Below is a small trained network, with its code and all its weights. Each question gives an input and a class and asks what happens when units are switched off, that is, made to give their printed mean instead of their output.

import numpy as np


def w(rows, s, z=0):
    codes = np.array(rows[::2]) - 128.0
    scale = np.full(codes.shape[1], s)
    scale[-1] = z or s
    return codes * scale


def f(y):
    return np.maximum(y, 0)


def log_softmax(a):
    a = a - a.max(-1, keepdims=True)
    return a - np.log(np.exp(a).sum(-1, keepdims=True))


def net(x, mask):
    res = np.array(x, float).reshape(1, 5) / 4 @ E
    y = f(res @ A[0][:, :-1].T + A[0][:, -1])
    res = res + np.where(mask, y, B[0][:, -1]) @ B[0][:, :-1]
    return log_softmax(res[-1] @ U[:, :-1].T + U[:, -1])


A, B = {}, {}
E = w([
[78,84,117,147,119,216,46,194,59,97],'x0',
[115,188,177,112,11,121,93,179,175,199],'x1',
[127,154,114,152,163,132,117,151,168,144],'x2',
[99,69,92,21,132,112,199,231,166,146],'x3',
[206,80,17,166,93,112,96,121,120,223],'x4',
],0.012)
A[0] = w([
[101,167,169,200,133,129,74,35,94,156,101],'n1',
[158,165,172,123,14,86,76,177,131,202,67],'n2',
[108,112,94,152,91,178,80,155,122,70,36],'n3',
[159,196,122,142,157,132,81,139,146,121,43],'n4',
[70,68,125,162,98,214,105,169,94,120,73],'n5',
[82,126,196,88,144,129,117,114,103,126,115],'n6',
[93,79,79,74,196,150,152,100,138,132,102],'n7',
[174,118,105,145,145,147,111,134,143,180,70],'n8',
[144,111,52,127,212,116,149,86,67,95,60],'n9',
[104,63,106,38,136,83,170,218,164,137,94],'n10',
[112,150,133,125,98,107,149,135,90,94,70],'n11',
[146,147,126,114,144,22,166,57,149,147,53],'n12',
[158,200,184,123,45,129,103,162,136,160,77],'n13',
[111,158,162,117,72,133,108,136,132,172,57],'n14',
[99,128,203,116,150,110,130,156,129,125,94],'n15',
[173,152,128,100,107,48,175,80,197,136,57],'n16',
[182,116,157,114,135,75,174,68,207,117,46],'n17',
[169,160,141,95,119,55,216,41,170,151,70],'n18',
[122,115,79,75,181,138,193,173,95,138,99],'n19',
[165,105,45,160,136,128,148,122,93,145,74],'n20',
[156,127,109,99,170,111,128,140,101,90,47],'n21',
[212,99,34,107,100,98,82,128,101,193,116],'n22',
[37,163,229,88,145,159,146,101,164,81,130],'n23',
[90,155,182,119,175,133,156,132,136,15,111],'n24',
[123,83,117,108,139,103,170,197,137,132,65],'n25',
[94,130,110,63,80,111,133,186,151,150,89],'n26',
[122,110,104,97,117,205,45,150,121,103,45],'n27',
[32,194,210,111,167,136,153,125,85,113,125],'n28',
[96,137,123,114,128,133,117,128,78,147,62],'n29',
[86,144,141,140,56,96,113,143,146,148,57],'n30',
[75,98,113,171,168,191,81,209,26,142,45],'n31',
[177,73,106,148,253,128,163,84,90,81,84],'n32',
[99,85,130,125,129,169,71,148,113,130,3],'n33',
[172,92,59,143,90,100,97,108,119,170,113],'n34',
[135,171,201,91,159,95,154,135,141,83,98],'n35',
[119,171,159,106,79,139,126,165,154,153,87],'n36',
[133,147,117,132,106,126,140,135,137,111,92],'n37',
[159,137,149,134,140,131,127,146,162,143,99],'n38',
[207,85,53,149,85,105,120,113,93,203,118],'n39',
[153,180,152,138,125,130,83,63,79,138,62],'n40',
[155,215,136,209,110,141,74,64,62,115,94],'n41',
[181,152,121,158,153,79,205,104,123,154,67],'n42',
[169,191,151,192,120,135,87,42,120,99,83],'n43',
[96,129,139,90,74,160,139,148,172,163,111],'n44',
],0.011,0.0054)
B[0] = w([
[156,142,125,91,165,75,223,189,53,148,231],'n1',
[133,176,60,176,100,80,106,59,133,36,245],'n2',
[96,130,128,74,101,123,99,142,132,151,175],'n3',
[122,101,130,125,121,122,145,143,115,125,156],'n4',
[74,131,133,77,89,120,90,178,146,179,205],'n5',
[164,107,132,136,159,150,117,155,173,127,181],'n6',
[128,192,76,147,106,96,178,76,89,67,183],'n7',
[147,99,151,130,110,154,137,140,143,108,171],'n8',
[122,189,109,192,111,95,108,76,126,57,208],'n9',
[138,123,155,104,156,72,222,171,77,170,236],'n10',
[136,134,130,124,145,144,130,132,150,135,144],'n11',
[35,97,114,84,80,157,79,154,113,156,205],'n12',
[132,132,57,198,75,93,98,64,96,32,220],'n13',
[115,156,97,168,104,98,101,73,128,69,184],'n14',
[158,112,149,125,145,153,146,112,163,116,177],'n15',
[60,100,150,80,116,141,86,140,109,145,210],'n16',
[62,146,147,112,74,122,82,168,132,182,198],'n17',
[70,145,137,71,71,154,60,191,126,178,230],'n18',
[122,152,121,101,162,88,202,138,92,128,190],'n19',
[165,102,130,125,160,179,114,91,163,100,194],'n20',
[145,173,136,125,105,103,123,90,107,108,151],'n21',
[192,75,173,132,221,195,136,138,196,132,245],'n22',
[175,69,127,176,199,177,131,125,194,142,248],'n23',
[183,77,129,140,173,171,110,127,173,102,226],'n24',
[126,134,151,123,107,98,187,160,110,152,180],'n25',
[150,148,156,123,164,81,185,135,45,134,200],'n26',
[64,136,150,51,76,127,88,167,150,148,184],'n27',
[197,87,154,135,186,205,119,116,169,133,229],'n28',
[126,151,122,119,116,120,120,127,148,152,141],'n29',
[143,149,73,168,135,90,85,74,97,110,180],'n30',
[45,151,146,99,55,158,58,169,110,166,218],'n31',
[138,216,40,255,45,56,74,36,86,31,231],'n32',
[98,123,166,99,107,123,88,140,122,151,166],'n33',
[190,93,156,127,184,184,133,109,187,128,216],'n34',
[152,71,137,135,168,198,110,129,204,150,200],'n35',
[143,183,136,182,116,102,123,63,112,94,191],'n36',
[101,119,125,105,118,140,141,113,132,98,134],'n37',
[136,129,136,142,144,130,110,130,103,128,145],'n38',
[212,61,176,144,195,211,130,139,223,130,247],'n39',
[133,129,138,96,134,96,173,150,121,147,193],'n40',
[104,126,132,109,156,75,226,149,109,183,245],'n41',
[91,139,157,73,88,145,66,137,102,126,190],'n42',
[140,136,136,79,125,95,221,171,78,163,232],'n43',
[127,165,76,153,122,102,151,95,111,95,189],'n44',
],0.0085,0.017)
U = w([
[183,108,149,133,155,200,131,132,201,132,249],'0',
[128,133,145,106,132,90,247,159,73,154,151],'1',
[125,153,119,170,102,100,98,75,112,68,95],'2',
[50,129,147,87,94,161,44,170,131,172,9],'3',
],0.013,0.0011)

Each question gives the input, the list of numbers given to net, and the class t.
The units are the neurons (one row each of A and B). Each row of codes is followed by its name. A weight is (code - 128) times the scale printed after its matrix; where a second scale follows, it is the last column's (A, B and U).
mask holds one flag per neuron, in row order. A switched-off neuron (its flag False) gives its mean, the last column of its row in B, instead of its output. The means were averaged over made-up inputs and are rounded, as every weight is.
A unit's drop is (log p(t) with every unit on - log p(t) with that unit switched off) / (log p(t) with every unit on - log p(t) with every unit switched off).
The circuit of an input: a set's keep is (log p(t) with only the set's units on - log p(t) with every unit switched off) / (log p(t) with every unit on - log p(t) with every unit switched off). Starting from the 12 units with the biggest drops (on a tie, the unit counted first), units are removed one at a time, each time the one whose removal leaves the highest keep (on an exact tie, the one counted first), for as long as the keep stays at least 0.8.
circuit, biggest first: the units of the circuit, biggest drop first
most important unit: the unit with the biggest drop
top k neurons: the k neurons with the biggest drops, biggest first
drop when u is switched off: that unit's drop, to one decimal
input [-6,2,-1,-7,-4], class 1: most important unit : n1
input [-2,4,-8,7,7], class 0: top 3 neurons : [n39; n22; n34]
input [8,-8,2,3,-4], class 2: top 2 neurons : [n32; n7]
input [-5,-1,-3,-5,-4], class 1: top 2 neurons : [n43; n1]
input [-7,-8,7,3,7], class 2: top 2 neurons : [n32; n9]
input [6,5,-1,-7,-8], class 0: top 2 neurons : [n28; n23]
input [7,-7,8,-2,6], class 2: top 4 neurons : [n32; n9; n18; n7]
input [-7,-1,-1,-8,-2], class 1: top 2 neurons : [n1; n43]
input [-6,1,-5,-7,5], class 1: top 3 neurons : [n1; n43; n41]
input [8,-2,6,8,1], class 1: top 3 neurons : [n10; n19; n26]
input [5,1,0,0,-4], class 3: top 4 neurons : [n39; n31; n22; n5]
input [-5,-3,-4,-8,8], class 0: top 2 neurons : [n39; n22]
input [1,-4,-1,4,-1], class 1: top 3 neurons : [n2; n10; n13]
input [8,-6,4,6,-4], class 3: circuit, biggest first : [n31]
input [-7,-4,8,6,6], class 3: top 2 neurons : [n18; n12]
input [-5,-7,8,3,5], class 2: drop when n32 is switched off : 1.2
input [7,4,2,0,5], class 3: drop when n31 is switched off : 0.2
input [-5,-5,8,1,-1], class 2: drop when n32 is switched off : 1.4
input [2,2,6,-5,2], class 1: drop when n13 is switched off : 0.0
